Each row is followed by its group and then its class within the group.
-4.426, 1.880, -1.259, 0.684, -0.408, -1.061, 1.591, 2.039, -1.333, -0.980, -0.520, 0.754, 1.872, -2.697, -0.556, -2.405, 0.266, 0.827, 2.089, -1.273, -0.233, 0.642, 0.759, -0.982, 1.873, 1.238, -2.739, -0.040, -4.827, 3.048, -0.547
P:q307
-5.363, 1.065, 1.779, 0.751, 0.072, -2.564, 1.212, -0.931, -1.282, -0.487, -0.847, -0.067, 5.464, -1.258, 0.389, -2.290, -0.263, -1.293, 1.490, -2.041, 0.857, 1.984, -0.157, -2.152, -0.294, -2.342, -0.358, -1.287, -2.276, 0.721, 0.919
P:q307
-2.420, -2.983, -0.391, 0.105, -0.712, -0.876, 0.363, -0.523, -3.178, -4.620, -1.255, 1.057, 3.489, -3.395, -1.881, -3.051, -0.129, 4.007, -0.311, -0.867, -3.753, -2.820, 0.129, -4.104, 1.327, 1.823, 4.690, -0.603, -2.691, 2.255, -0.304
L:Q968
-3.034, -2.038, -0.164, -0.825, 0.659, -4.023, -1.482, -0.889, -3.157, -5.825, -2.260, 1.824, 8.531, -3.231, -2.152, -2.185, -2.602, 0.903, -0.972, 0.373, -2.478, -1.965, 0.179, -4.040, 1.844, -0.135, 5.166, 0.609, -3.799, 1.273, 3.030
L:q410
-4.560, 1.193, -0.302, 2.302, -0.279, -0.865, 1.851, 0.427, -0.663, 0.016, -0.410, -0.135, 4.591, -1.086, 0.069, -1.968, -4.502, 1.515, 1.098, -2.294, 0.994, 1.651, 1.489, -0.426, 1.652, -0.770, -0.342, 0.024, -1.505, 1.620, 0.728
P:q307
-4.281, 1.746, -0.110, 2.323, -0.260, -1.058, 1.097, -3.356, -1.558, -1.076, -2.189, 0.716, 0.681, -1.625, -0.563, -3.188, -2.409, -1.010, 0.487, -2.086, -1.191, 0.485, 3.190, -2.015, 1.866, -1.111, -2.592, 0.414, -2.964, 0.949, 1.639
P:q307
-0.500, 0.688, 1.285, 1.575, 0.556, -1.489, 2.089, -1.059, -0.752, -0.453, -0.337, 1.275, 1.542, 0.964, -0.053, -2.574, -0.333, -2.443, 0.934, -1.152, -0.508, 2.098, 2.612, -0.883, 0.576, -2.173, -1.660, -0.656, -0.366, -0.059, 1.014
P:q67
-0.068, 1.768, -1.930, 0.036, -1.767, -1.266, -0.234, 0.173, -0.138, -3.652, 1.413, 0.876, 5.602, -1.314, -1.257, -3.586, 1.745, -3.017, 2.380, 0.474, 0.790, 2.504, -0.503, -0.307, 0.345, 2.435, 0.902, -1.236, 0.442, 2.442, -2.076
M:q972
1.171, 0.633, -2.273, -0.147, -0.811, -0.743, 1.298, -0.657, 0.020, -2.762, 1.613, 0.053, 3.801, -1.916, -1.298, -3.145, -1.623, -3.191, -0.877, -1.641, 1.352, 1.009, 2.566, -1.963, 0.905, -2.604, 1.310, 1.143, 1.337, 2.730, -1.805
M:q972
-3.028, 0.091, 0.711, -0.060, -0.806, -2.530, -0.525, -0.719, -2.294, -5.332, -1.477, 0.249, 2.928, -2.705, -1.683, -2.148, -4.780, -0.509, 0.192, -3.248, 3.625, -0.469, 0.727, -3.446, 0.860, -0.842, 4.996, 0.406, 1.235, 1.925, 0.935
L:Q968
0.185, 1.092, -1.455, 0.878, -1.596, -0.842, 0.329, -0.486, 0.845, -0.811, -0.336, 0.017, 1.592, -1.381, -0.712, -2.481, -1.225, -3.060, -0.345, -1.001, -0.296, -0.228, 2.646, -0.999, 0.778, -0.265, -0.691, -0.064, -0.034, 2.459, -1.392
M:q187
-2.812, -0.293, -0.163, -0.128, -1.545, -1.682, -0.633, -2.212, -2.586, -4.391, -1.529, 0.700, 7.503, -1.894, -2.564, -2.270, -2.643, 0.959, -0.831, 0.935, -2.005, -2.542, -1.422, -1.863, 1.935, 1.290, 3.990, -0.850, -1.628, 0.668, 2.078
L:q410
-4.688, 0.267, -0.823, 1.063, -0.200, -1.640, 1.586, 0.184, -1.264, -0.927, 1.465, 0.824, 0.726, -1.701, -0.624, -2.278, 3.450, 0.303, 1.255, -0.574, 0.287, -1.308, 0.818, -0.365, 1.830, 0.483, -2.780, 0.847, -2.541, 2.566, 0.382
P:q307
0.612, 1.363, -3.053, 1.129, -0.328, -1.663, -0.963, -2.249, -0.142, -3.184, -0.213, 0.630, 8.531, -2.981, -1.917, -3.737, -2.118, -2.617, -0.395, 0.202, 0.573, 1.262, 2.905, -2.106, -0.303, -1.427, 2.287, -1.763, 0.461, 3.427, -1.202
M:q972
-4.324, -0.830, 0.010, 2.157, -0.194, -2.141, 1.717, -0.946, -2.020, -0.347, -0.128, 0.529, 1.792, -1.403, 2.477, -1.813, -2.037, 2.272, 1.365, -0.565, -0.141, 0.398, 1.681, -2.638, 2.188, -1.513, -0.767, -1.438, -2.413, 2.054, 0.177
P:q307
-1.358, -1.871, 0.113, 0.693, -0.602, -3.948, -0.846, -0.352, -1.688, -3.808, -2.715, 0.177, 1.697, -3.097, -1.129, -3.122, -1.917, -2.890, 0.001, -1.038, -2.538, -1.565, 1.343, -4.044, 1.235, -1.481, 3.611, -0.836, 0.442, 1.458, -0.349
L:Q968
-3.312, 0.789, -0.781, 1.097, 0.061, -3.522, 2.553, 0.179, -1.013, 0.162, -1.266, 1.169, 2.658, -2.283, -0.441, -2.245, -1.516, -2.086, 0.387, -1.234, -0.798, 1.561, 1.930, -2.070, 0.788, -3.307, -1.407, 0.993, -2.619, 2.032, 1.556
P:q307
-0.714, -1.054, 0.339, -0.575, 0.633, -3.251, -0.428, -0.904, -2.245, -5.345, -0.471, -0.048, 3.963, -2.367, -0.572, -3.525, -3.438, -0.411, 0.756, -0.677, -3.044, 1.323, 0.573, -2.424, 0.975, -2.588, 4.183, 0.850, 2.306, 0.025, 1.824
L:Q968
-2.569, -0.940, 0.151, 1.674, -0.321, -0.944, 2.303, -1.060, -1.839, -0.798, -0.043, 0.127, 0.469, -1.910, -0.904, -0.257, -3.065, 3.651, -1.565, -2.103, -1.575, -1.420, -4.107, -1.968, 1.068, -1.456, -2.895, -0.107, -1.067, 1.552, -0.674
B:q575
1.398, -0.110, -2.603, 0.237, -0.972, 0.990, 1.359, 0.638, -0.398, -2.124, -0.176, 0.456, 3.491, -2.122, -1.184, -1.550, 0.296, -1.699, -1.871, -1.133, 0.194, -3.009, 1.946, -1.415, 0.520, 1.334, 1.386, -0.519, -0.950, 2.283, -2.030
M:q187
0.311, 0.562, -2.963, -0.320, -1.587, -0.940, 0.501, 0.434, 0.154, -3.079, 1.056, 0.891, 4.915, -1.505, -2.053, -3.930, 1.669, -0.787, 0.720, -0.987, -0.052, 1.383, 2.216, -0.962, 1.846, 1.831, 1.568, -1.871, -1.091, 3.199, -2.497
M:q187
-2.347, -0.951, 1.934, -0.233, -0.112, -1.458, 2.762, -0.732, -2.211, -0.799, 1.351, 0.017, -1.608, -1.483, -0.216, -1.693, -0.032, 0.044, 0.455, -2.363, -2.493, -0.545, 0.601, -3.064, 0.812, -1.741, -0.547, -0.012, 0.368, 3.547, -2.037
B:q575
0.030, 0.449, -2.171, 0.269, -2.920, -1.177, 1.548, -0.435, -0.807, -3.663, 1.227, 0.939, 3.929, -2.743, -2.451, -3.902, 2.521, -2.126, 1.595, -2.683, -0.741, 1.416, 1.072, -1.360, 0.911, 2.251, 0.588, 0.407, -1.492, 3.937, -2.602
M:q187
-2.059, 0.459, -0.226, 2.615, 1.021, -1.548, 2.331, -0.248, -1.230, 1.085, -0.617, 0.816, 4.744, -1.775, -0.282, -1.669, -3.181, 0.717, 1.301, -2.469, 0.322, 1.453, 1.118, -0.587, 2.043, -2.817, -1.431, 0.747, -2.826, 2.972, -0.009
P:q307
-0.290, -1.748, -1.604, -1.015, -0.229, -3.366, -0.833, 2.067, -1.727, -5.933, 0.499, 0.709, 4.242, -3.717, -3.159, -3.641, 1.447, -1.534, -0.039, -0.198, -1.889, -1.734, 0.650, -5.449, 0.446, 1.587, 4.763, 0.173, -2.819, 2.672, 0.135
L:Q968
-0.577, 1.234, -2.333, 0.351, 0.008, -1.785, 1.117, 0.245, 1.195, -1.853, 0.679, 0.583, 7.431, -2.417, -2.825, -3.838, -3.314, -2.564, 1.589, -4.003, 1.805, 2.455, 2.531, -2.904, 0.078, -2.145, 1.280, -0.122, 0.214, 3.453, -0.660
M:q972
1.735, 2.375, -1.931, 0.621, -1.619, -1.297, 0.606, -0.494, -0.132, -2.309, 0.576, 0.313, 3.804, -2.853, -0.741, -1.938, 1.052, -3.504, 1.306, -0.694, 0.409, 2.139, 1.990, 0.196, 1.256, 0.735, 0.438, -1.058, 0.035, 3.584, -6.225
M:q187
-1.853, -1.876, 0.068, -1.308, -0.582, -1.090, -1.103, -0.727, -3.167, -5.955, -2.568, -0.037, 4.832, -2.442, -0.617, -2.529, -2.526, -1.215, -0.874, -1.854, -1.830, -2.405, 1.061, -2.538, 0.500, -0.773, 5.477, -0.164, 2.117, 0.255, -0.725
L:Q968
-2.562, -1.450, -0.350, -0.048, -0.735, -2.815, 1.128, -1.632, -1.735, -4.738, -1.666, 1.034, 3.496, -2.749, -1.743, -2.422, -4.094, 0.059, -0.316, -4.581, -3.415, -1.903, 2.951, -3.877, 1.825, -2.501, 5.295, 1.782, 0.097, 2.173, 1.212
L:Q968
-4.231, 1.389, -1.590, 2.388, 0.698, -2.105, 1.222, -0.831, -3.306, 0.256, -1.041, 0.026, 4.369, -0.135, -0.995, -1.927, -2.532, 0.902, 1.116, 0.483, -0.838, 0.051, 1.308, -0.229, -0.066, -1.283, -2.362, -0.419, -3.797, 4.169, -0.411
P:q307
